Below are the code and all the weights of a small trained network. Each question names an input and a class and asks about switching units off, where a switched-off unit gives its printed mean instead of its output.

import numpy as np


def w(rows, s, z=0):
    codes = np.array(rows[::2]) - 128.0
    scale = np.full(codes.shape[1], s)
    scale[-1] = z or s
    return codes * scale


def norm(h):
    return h / np.sqrt((h * h).mean(-1, keepdims=True) + 1e-5)


def f(y):
    return np.maximum(y, 0)


def log_softmax(a):
    a = a - a.max(-1, keepdims=True)
    return a - np.log(np.exp(a).sum(-1, keepdims=True))


def net(x, mask):
    res = np.array(x, float).reshape(1, 7) / 4 @ E
    u = 0
    for l in range(2):
        y = f(norm(res) @ A[l][:, :-1].T + A[l][:, -1])
        res = res + np.where(mask[u : u + 3], y, B[l][:, -1]) @ B[l][:, :-1]
        u += 3
    return log_softmax(norm(res)[-1] @ U[:, :-1].T + U[:, -1])


A, B = {}, {}
E = w([
[121,107,101,141,86,87,65,44,153],'x0',
[132,111,75,166,135,147,104,149,35],'x1',
[172,110,107,84,1,100,143,100,109],'x2',
[153,195,191,118,74,42,111,209,123],'x3',
[83,167,143,196,140,173,125,166,192],'x4',
[215,102,183,164,80,195,147,228,148],'x5',
[198,127,111,244,138,204,135,196,136],'x6',
],0.0078)
A[0] = w([
[149,97,135,151,220,202,105,187,176,20],'L0N1',
[133,99,46,157,83,119,69,82,98,46],'L0N2',
[165,82,254,72,70,52,127,135,112,1],'L0N3',
],0.0073,0.0054)
B[0] = w([
[90,79,254,221,181,168,198,86,173,240],'L0N1',
[85,43,167,151,108,138,71,159,84,236],'L0N2',
[144,161,182,23,66,75,122,168,180,252],'L0N3',
],0.0097,0.003)
A[1] = w([
[203,68,89,128,2,125,198,96,139,2],'L1N1',
[133,124,121,126,163,152,210,205,25,32],'L1N2',
[215,193,120,220,155,91,90,226,181,39],'L1N3',
],0.0059,0.0045)
B[1] = w([
[254,51,139,58,116,195,144,171,126,220],'L1N1',
[212,188,25,129,181,127,183,91,101,206],'L1N2',
[72,244,6,188,57,143,70,106,191,255],'L1N3',
],0.0091,0.0021)
U = w([
[37,191,184,87,127,100,172,145,157,4],'0',
[116,110,197,194,225,206,191,158,174,214],'1',
[71,101,116,62,215,75,100,22,142,177],'2',
[164,161,194,7,62,47,129,182,151,146],'3',
[210,33,140,73,88,186,150,135,131,151],'4',
[176,159,76,103,212,142,196,148,53,61],'5',
[136,214,113,178,80,137,101,179,158,109],'6',
[85,30,103,145,105,126,69,112,43,85],'7',
],0.016,0.0039)

Each question gives the input, the list of numbers given to net, and the class t.
The units are the neurons (one row each of A and B). Each row of codes is followed by its name. A weight is (code - 128) times the scale printed after its matrix; where a second scale follows, it is the last column's (A, B and U).
mask holds one flag per neuron, layer by layer. A switched-off neuron (its flag False) gives its mean, the last column of its row in B, instead of its output. The means were averaged over made-up inputs and are rounded, as every weight is.
A unit's drop is (log p(t) with every unit on - log p(t) with that unit switched off) / (log p(t) with every unit on - log p(t) with every unit switched off).
The circuit of an input: a set's keep is (log p(t) with only the set's units on - log p(t) with every unit switched off) / (log p(t) with every unit on - log p(t) with every unit switched off). Starting from all 6 units, units are removed one at a time, each time the one whose removal leaves the highest keep (on an exact tie, the one counted first), for as long as the keep stays at least 0.8.
circuit, biggest first: the units of the circuit, biggest drop first
top k neurons: the k neurons with the biggest drops, biggest first
k most important neurons of layer l: the k neurons of layer l with the biggest drops, biggest first
drop of u: that unit's drop, to one decimal
input [7,-4,-2,-2,-7,7,-3], class 3: circuit, biggest first => L0N3
input [-2,8,-8,7,-3,-1,-7], class 5: circuit, biggest first => L0N3, L1N2
input [5,7,-5,1,6,-5,0], class 7: top 3 neurons => L0N2, L0N1, L0N3
input [2,3,1,-5,6,3,-5], class 7: 2 most important neurons of layer 0 => L0N1, L0N2
input [8,-1,0,-6,-8,1,2], class 7: top 2 neurons => L0N2, L0N3
input [3,8,0,2,7,-7,6], class 7: top 3 neurons => L0N2, L0N3, L1N2
input [-2,-6,7,-2,5,-2,4], class 4: top 2 neurons => L1N1, L0N1
input [3,4,-3,-4,-4,0,-2], class 7: drop of L0N2 => 0.5
input [6,8,-6,-6,-4,-6,0], class 7: drop of L0N3 => 0.1
input [-6,7,4,2,-5,4,3], class 5: drop of L0N3 => 0.1
input [-8,4,2,5,0,4,4], class 6: drop of L1N3 => 1.4
